Below are the code and all the weights of a small trained network. Each question names an input and a class and asks about switching units off, where a switched-off unit gives its printed mean instead of its output.

import numpy as np


def w(rows, s, z=0):
    codes = np.array(rows[::2]) - 128.0
    scale = np.full(codes.shape[1], s)
    scale[-1] = z or s
    return codes * scale


def f(y):
    return y / 2 * (1 + np.tanh(0.7978845608 * (y + 0.044715 * y**3)))


def log_softmax(a):
    a = a - a.max(-1, keepdims=True)
    return a - np.log(np.exp(a).sum(-1, keepdims=True))


def net(x, mask):
    res = np.array(x, float).reshape(1, 4) / 4 @ E
    y = f(res @ A[0][:, :-1].T + A[0][:, -1])
    res = res + np.where(mask, y, B[0][:, -1]) @ B[0][:, :-1]
    return log_softmax(res[-1] @ U[:, :-1].T + U[:, -1])


A, B = {}, {}
E = w([
[107,154,145,237,23],'x0',
[3,223,105,100,146],'x1',
[96,59,41,58,33],'x2',
[215,229,61,106,106],'x3',
],0.007)
A[0] = w([
[62,19,189,151,149,79],'n1',
[98,62,62,66,48,124],'n2',
[140,109,119,45,221,114],'n3',
[253,52,171,172,126,112],'n4',
[96,64,58,68,52,113],'n5',
[155,167,202,193,209,11],'n6',
[146,103,121,34,230,86],'n7',
[147,165,192,176,194,25],'n8',
[13,243,120,117,161,143],'n9',
[73,37,191,146,143,84],'n10',
[117,33,40,75,49,88],'n11',
[139,104,114,42,223,106],'n12',
[237,197,63,113,98,158],'n13',
[151,165,194,182,201,1],'n14',
[205,215,66,100,96,156],'n15',
[217,200,63,99,101,138],'n16',
[70,37,183,145,145,98],'n17',
[107,151,150,226,50,143],'n18',
[141,108,126,39,215,109],'n19',
[97,157,161,232,42,127],'n20',
[69,45,183,143,142,72],'n21',
[150,165,195,174,191,28],'n22',
[253,44,168,167,117,90],'n23',
[148,163,194,172,192,17],'n24',
],0.0067,0.00094)
B[0] = w([
[97,177,101,156,168,208],'n1',
[163,225,184,90,104,225],'n2',
[165,115,65,180,63,202],'n3',
[32,97,72,50,118,254],'n4',
[163,218,185,89,103,222],'n5',
[133,174,144,88,89,215],'n6',
[163,120,57,188,58,214],'n7',
[141,184,159,79,80,192],'n8',
[3,6,38,28,104,241],'n9',
[80,192,89,168,184,192],'n10',
[133,210,168,76,109,241],'n11',
[177,124,59,188,52,205],'n12',
[66,161,93,159,198,245],'n13',
[141,197,154,75,79,198],'n14',
[83,156,104,164,194,230],'n15',
[81,167,99,169,204,229],'n16',
[100,177,106,159,171,192],'n17',
[158,98,52,176,63,208],'n18',
[175,116,61,197,46,201],'n19',
[162,104,53,179,51,218],'n20',
[95,209,95,177,195,184],'n21',
[141,181,154,77,85,192],'n22',
[11,68,41,42,136,254],'n23',
[153,203,175,66,72,189],'n24',
],0.0077,0.0048)
U = w([
[157,200,178,65,98,129],'0',
[62,45,97,51,137,115],'1',
[174,100,96,232,67,131],'2',
[105,181,121,203,249,119],'3',
[148,74,168,139,164,252],'4',
[168,96,186,146,153,89],'5',
[184,85,199,147,166,84],'6',
[185,76,179,141,157,80],'7',
],0.013,0.011)

Each question gives the input, the list of numbers given to net, and the class t.
The units are the neurons (one row each of A and B). Each row of codes is followed by its name. A weight is (code - 128) times the scale printed after its matrix; where a second scale follows, it is the last column's (A, B and U).
mask holds one flag per neuron, in row order. A switched-off neuron (its flag False) gives its mean, the last column of its row in B, instead of its output. The means were averaged over made-up inputs and are rounded, as every weight is.
A unit's drop is (log p(t) with every unit on - log p(t) with that unit switched off) / (log p(t) with every unit on - log p(t) with every unit switched off).
The circuit of an input: a set's keep is (log p(t) with only the set's units on - log p(t) with every unit switched off) / (log p(t) with every unit on - log p(t) with every unit switched off). Starting from the 12 units with the biggest drops (on a tie, the unit counted first), units are removed one at a time, each time the one whose removal leaves the highest keep (on an exact tie, the one counted first), for as long as the keep stays at least 0.8.
units of the circuit, in order: the units of the circuit, biggest drop first
unit that matters most: the unit with the biggest drop
k most important neurons: the k neurons with the biggest drops, biggest first
drop when u is switched off: that unit's drop, to one decimal
input [4,-5,2,4], class 1: unit that matters most => n23
input [-5,-5,-3,-6], class 3: 2 most important neurons => [n9 n21]
input [-5,6,6,-7], class 3: units of the circuit, in order => [n21 n10 n23]
input [-4,-1,4,5], class 3: units of the circuit, in order => [n16 n13 n9]
input [8,-8,-1,6], class 1: units of the circuit, in order => [n23 n4]
input [2,-7,-7,-7], class 0: units of the circuit, in order => [n24 n14]
input [-4,-7,-8,-7], class 0: 2 most important neurons => [n24 n14]
input [6,2,-5,-5], class 2: 2 most important neurons => [n20 n18]
input [4,-3,-5,-7], class 3: 4 most important neurons => [n10 n21 n1 n17]
input [1,0,6,8], class 3: drop when n16 is switched off => 0.2
input [-6,5,-3,4], class 2: drop when n23 is switched off => 0.2
input [1,-2,0,5], class 3: drop when n9 is switched off => 0.1
